Below is a small trained network, with its code and all its weights. Each question gives an input and a target symbol and asks what happens when units are switched off, that is, made to give their printed mean instead of their output.

import numpy as np


def w(rows, s, z=0):
    codes = np.array(rows[::2]) - 128.0
    scale = np.full(codes.shape[1], s)
    scale[-1] = z or s
    return codes * scale


def f(y):
    return y / 2 * (1 + np.tanh(0.7978845608 * (y + 0.044715 * y**3)))


def softmax(a):
    e = np.exp(a - a.max(-1, keepdims=True))
    return e / e.sum(-1, keepdims=True)


def log_softmax(a):
    a = a - a.max(-1, keepdims=True)
    return a - np.log(np.exp(a).sum(-1, keepdims=True))


def net(x, mask):
    ids = ['ΔΠθλστφω'.index(c) for c in x.split()]
    T = len(ids)
    res = E[ids] + P[:T]
    u = 0
    for l in range(3):
        q, k, v = (res @ M[l].T for M in (Q, K, V))
        z = softmax(np.where(np.tri(T) > 0, q @ k.T / 2**0.5, -1e9)) @ v
        res = res + np.where(mask[u], z, O[l][:, -1]) @ O[l][:, :-1]
        u += 1
        y = f(res @ A[l][:, :-1].T + A[l][:, -1])
        res = res + np.where(mask[u : u + 8], y, B[l][:, -1]) @ B[l][:, :-1]
        u += 8
    return log_softmax(res[-1] @ U[:, :-1].T + U[:, -1])


Q, K, V, O, A, B = {}, {}, {}, {}, {}, {}
E = w([
[91,137,120,126,91,167,155,172,207,246],'Δ',
[55,150,128,162,219,190,128,115,88,132],'Π',
[66,160,140,104,190,141,175,138,96,132],'θ',
[177,120,18,83,92,181,162,124,54,143],'λ',
[44,98,172,138,104,147,103,43,104,202],'σ',
[55,125,109,197,116,92,128,173,109,129],'τ',
[129,72,85,99,181,100,62,141,147,169],'φ',
[123,114,148,17,92,53,172,127,116,172],'ω',
],0.014)
P = w([
[131,248,175,128,132,143,73,157,147,177],'0',
[151,194,156,164,154,144,101,143,139,185],'1',
[144,174,149,155,150,127,113,134,138,175],'2',
[134,157,141,144,140,124,120,133,141,149],'3',
[111,140,125,125,134,123,127,126,133,145],'4',
[104,123,115,115,133,126,125,126,125,130],'5',
[97,109,105,105,126,123,122,119,125,114],'6',
[97,91,93,94,125,117,123,120,119,107],'7',
[90,74,80,90,121,110,126,113,123,96],'8',
[84,65,76,78,117,110,130,106,120,85],'9',
[88,50,64,63,116,115,128,102,119,76],'10',
],0.015)
Q[0] = w([
[2,119,74,117,121,250,152,116,128,170],'L0H0',
[224,150,156,159,31,202,102,62,137,24],'L0H0',
],0.0074)
K[0] = w([
[66,14,38,107,113,111,141,185,139,69],'L0H0',
[97,254,223,177,173,127,128,171,150,188],'L0H0',
],0.0074)
V[0] = w([
[185,66,133,15,249,62,51,97,188,129],'L0H0',
[4,138,255,182,91,4,108,166,173,71],'L0H0',
],0.0055)
O[0] = w([
[86,139,195,191,80,167,154,199,15,187,201],'L0H0',
[129,77,158,82,254,114,135,160,145,190,5],'L0H0',
],0.0088,0.0025)
A[0] = w([
[82,169,177,140,96,61,106,112,151,67,135],'L0N0',
[186,32,148,201,77,146,173,149,172,175,65],'L0N1',
[184,87,99,165,63,122,180,71,161,39,2],'L0N2',
[179,38,154,143,195,132,151,142,168,57,19],'L0N3',
[136,100,131,169,107,89,182,179,110,125,81],'L0N4',
[116,117,157,254,100,108,188,106,109,129,78],'L0N5',
[80,55,139,116,171,160,188,159,170,153,152],'L0N6',
[214,101,123,85,171,89,22,147,143,106,89],'L0N7',
],0.0088,0.0052)
B[0] = w([
[228,119,26,110,121,166,145,113,105,171,151],'L0N0',
[64,184,126,118,194,177,98,106,77,41,127],'L0N1',
[22,137,168,127,225,112,134,158,175,164,172],'L0N2',
[169,112,121,3,156,251,131,194,110,195,113],'L0N3',
[171,104,131,75,153,149,54,119,120,180,128],'L0N4',
[192,50,154,89,164,120,43,183,158,153,138],'L0N5',
[77,174,178,88,108,33,70,90,112,98,255],'L0N6',
[180,131,146,135,88,126,105,137,87,49,116],'L0N7',
],0.0069,0.0043)
Q[1] = w([
[12,135,149,61,154,104,101,141,112,136],'L1H0',
[177,112,193,108,117,150,188,149,134,66],'L1H0',
],0.011)
K[1] = w([
[123,1,83,117,109,107,179,104,68,90],'L1H0',
[117,146,127,185,134,172,111,151,243,186],'L1H0',
],0.0097)
V[1] = w([
[194,137,123,32,4,64,177,175,193,201],'L1H0',
[148,153,57,190,75,188,2,103,158,151],'L1H0',
],0.0065)
O[1] = w([
[119,36,121,254,241,166,234,85,37,171,250],'L1H0',
[62,32,200,54,93,126,227,248,175,56,9],'L1H0',
],0.0071,0.002)
A[1] = w([
[198,107,138,75,161,70,56,90,159,153,55],'L1N0',
[110,134,128,188,130,218,86,209,71,169,87],'L1N1',
[100,87,111,107,196,97,120,90,188,89,100],'L1N2',
[112,172,142,121,199,157,158,131,188,118,79],'L1N3',
[118,131,157,24,66,94,108,177,141,129,61],'L1N4',
[153,157,64,155,107,115,158,87,221,69,134],'L1N5',
[227,127,202,2,72,159,93,192,179,35,10],'L1N6',
[108,144,118,100,121,123,134,194,131,79,118],'L1N7',
],0.0081,0.011)
B[1] = w([
[83,62,143,82,176,104,254,142,108,109,151],'L1N0',
[157,123,134,104,160,47,151,101,130,124,252],'L1N1',
[214,99,160,84,130,44,155,131,121,141,152],'L1N2',
[156,150,184,184,156,150,134,129,206,159,153],'L1N3',
[183,128,137,156,160,130,102,47,79,126,167],'L1N4',
[136,98,121,35,238,135,135,119,69,99,201],'L1N5',
[104,70,152,84,120,186,111,204,169,48,123],'L1N6',
[158,120,151,15,115,90,121,183,119,133,173],'L1N7',
],0.0081,0.0029)
Q[2] = w([
[114,182,69,131,93,160,132,105,163,93],'L2H0',
[9,151,141,102,153,71,115,134,114,164],'L2H0',
],0.013)
K[2] = w([
[12,92,162,147,109,46,16,50,144,140],'L2H0',
[127,17,2,124,35,115,126,104,57,70],'L2H0',
],0.0079)
V[2] = w([
[221,200,5,171,163,34,124,254,120,38],'L2H0',
[147,10,193,184,169,44,69,225,149,173],'L2H0',
],0.0064)
O[2] = w([
[24,119,134,86,179,219,87,75,80,191,2],'L2H0',
[104,1,86,158,148,29,15,222,75,161,186],'L2H0',
],0.0082,0.0031)
A[2] = w([
[55,67,121,115,105,223,198,148,139,107,99],'L2N0',
[76,128,94,177,20,147,105,250,88,106,134],'L2N1',
[86,187,108,44,85,117,115,53,106,118,159],'L2N2',
[124,137,123,1,68,139,57,184,202,112,41],'L2N3',
[186,190,184,255,94,94,31,194,72,152,81],'L2N4',
[155,86,117,234,195,155,213,79,93,146,2],'L2N5',
[140,30,166,150,167,102,106,130,62,159,29],'L2N6',
[100,113,141,100,175,202,95,64,50,184,52],'L2N7',
],0.0067,0.009)
B[2] = w([
[63,124,115,75,202,15,118,42,124,81,183],'L2N0',
[108,189,197,138,104,207,111,160,95,162,204],'L2N1',
[194,81,120,207,157,189,101,232,198,172,255],'L2N2',
[254,45,247,167,169,168,140,4,23,120,143],'L2N3',
[94,97,153,131,62,148,184,89,54,42,236],'L2N4',
[140,103,96,67,72,165,92,211,171,97,181],'L2N5',
[155,230,139,115,154,196,184,90,179,107,209],'L2N6',
[198,133,102,138,65,34,107,190,144,77,153],'L2N7',
],0.0069,0.0076)
U = w([
[129,38,108,172,149,139,170,216,141,113,101],'Δ',
[165,84,129,111,154,139,118,122,99,107,2],'Π',
[160,193,69,126,141,164,98,131,139,147,199],'θ',
[67,102,120,60,162,121,190,96,119,63,62],'λ',
[173,148,124,83,71,10,103,134,151,47,71],'σ',
[129,53,53,61,189,44,50,131,118,155,158],'τ',
[57,116,142,87,79,155,96,159,44,128,202],'φ',
[152,103,90,244,222,86,200,26,2,161,110],'ω',
],0.005,0.0023)

Each question gives the input, a string of symbols that net reads in full, and the target symbol t.
The units are the heads (2 rows each of Q, K, V and O) and the neurons (one row each of A and B). Each row of codes is followed by its name. A weight is (code - 128) times the scale printed after its matrix; where a second scale follows, it is the last column's (O, A, B and U).
mask holds one flag per unit, layer by layer, with each layer's heads first. A switched-off unit (its flag False) gives its mean, the last column of its rows in O or B, instead of its output. The means were averaged over made-up inputs and are rounded, as every weight is.
A unit's drop is (log p(t) with every unit on - log p(t) with that unit switched off) / (log p(t) with every unit on - log p(t) with every unit switched off).
The circuit of an input: a set's keep is (log p(t) with only the set's units on - log p(t) with every unit switched off) / (log p(t) with every unit on - log p(t) with every unit switched off). Starting from the 12 units with the biggest drops (on a tie, the unit counted first), units are removed one at a time, each time the one whose removal leaves the highest keep (on an exact tie, the one counted first), for as long as the keep stays at least 0.8.
circuit, biggest first: the units of the circuit, biggest drop first
unit that matters most: the unit with the biggest drop
k most important neurons: the k neurons with the biggest drops, biggest first
top k neurons in layer l: the k neurons of layer l with the biggest drops, biggest first
drop of u: that unit's drop, to one decimal
input φ Π Δ θ Π θ θ Δ θ ω, target ω: circuit, biggest first : L1H0
input θ λ τ φ Δ τ Π φ θ λ, target φ: 4 most important neurons : L2N1, L0N6, L1N1, L0N2
input Δ τ λ, target Δ: 2 most important neurons : L0N6, L2N5
input σ τ τ σ, target τ: circuit, biggest first : L0H0, L2H0
input λ Π τ θ, target λ: circuit, biggest first : L0H0, L2H0
input τ τ τ λ θ Δ φ ω ω Π λ, target ω: top 2 neurons in layer 2 : L2N2, L2N7
input ω Δ φ ω ω φ τ φ Δ θ σ, target σ: circuit, biggest first : L2H0, L1H0
input Δ Δ θ ω Δ Π Δ θ θ Δ, target θ: circuit, biggest first : L1H0, L2H0, L2N2
input Δ θ θ θ θ Δ ω Δ Δ φ, target φ: circuit, biggest first : L0H0, L2N1
input Π ω θ Δ τ Δ Δ Δ φ σ, target φ: top 2 neurons in layer 2 : L2N1, L2N4
input φ θ Δ λ λ Π θ, target λ: 3 most important neurons : L0N2, L2N0, L1N5
input λ Π σ, target λ: circuit, biggest first : L1H0, L0H0, L2H0
input λ φ Π, target λ: circuit, biggest first : L1H0, L2H0, L0H0
input φ σ σ, target φ: unit that matters most : L1H0
input θ Π θ φ Π Δ λ θ λ, target λ: 2 most important neurons : L0N2, L2N0
input λ θ Π θ Π Δ θ ω θ ω, target θ: circuit, biggest first : L2H0, L0H0, L2N2
input θ θ Π Δ λ φ τ Δ, target λ: circuit, biggest first : L1H0, L2H0
input Δ θ λ Π Δ Δ, target λ: 2 most important neurons : L2N0, L1N5
input λ θ Δ θ φ Π σ, target θ: 2 most important neurons : L2N2, L2N4
input Δ φ θ θ θ θ Δ τ Π τ θ, target τ: unit that matters most : L0H0
input ω λ φ φ, target ω: 2 most important neurons : L2N2, L1N5
input Δ ω Δ τ, target ω: top 2 neurons in layer 2 : L2N4, L2N2
input Δ θ Π θ σ σ λ φ, target σ: 4 most important neurons : L0N6, L0N2, L0N0, L2N2
input Δ λ θ ω, target Δ: top 4 neurons in layer 0 : L0N0, L0N6, L0N1, L0N2
input ω θ Δ Δ σ, target σ: drop of L2H0 : 0.8
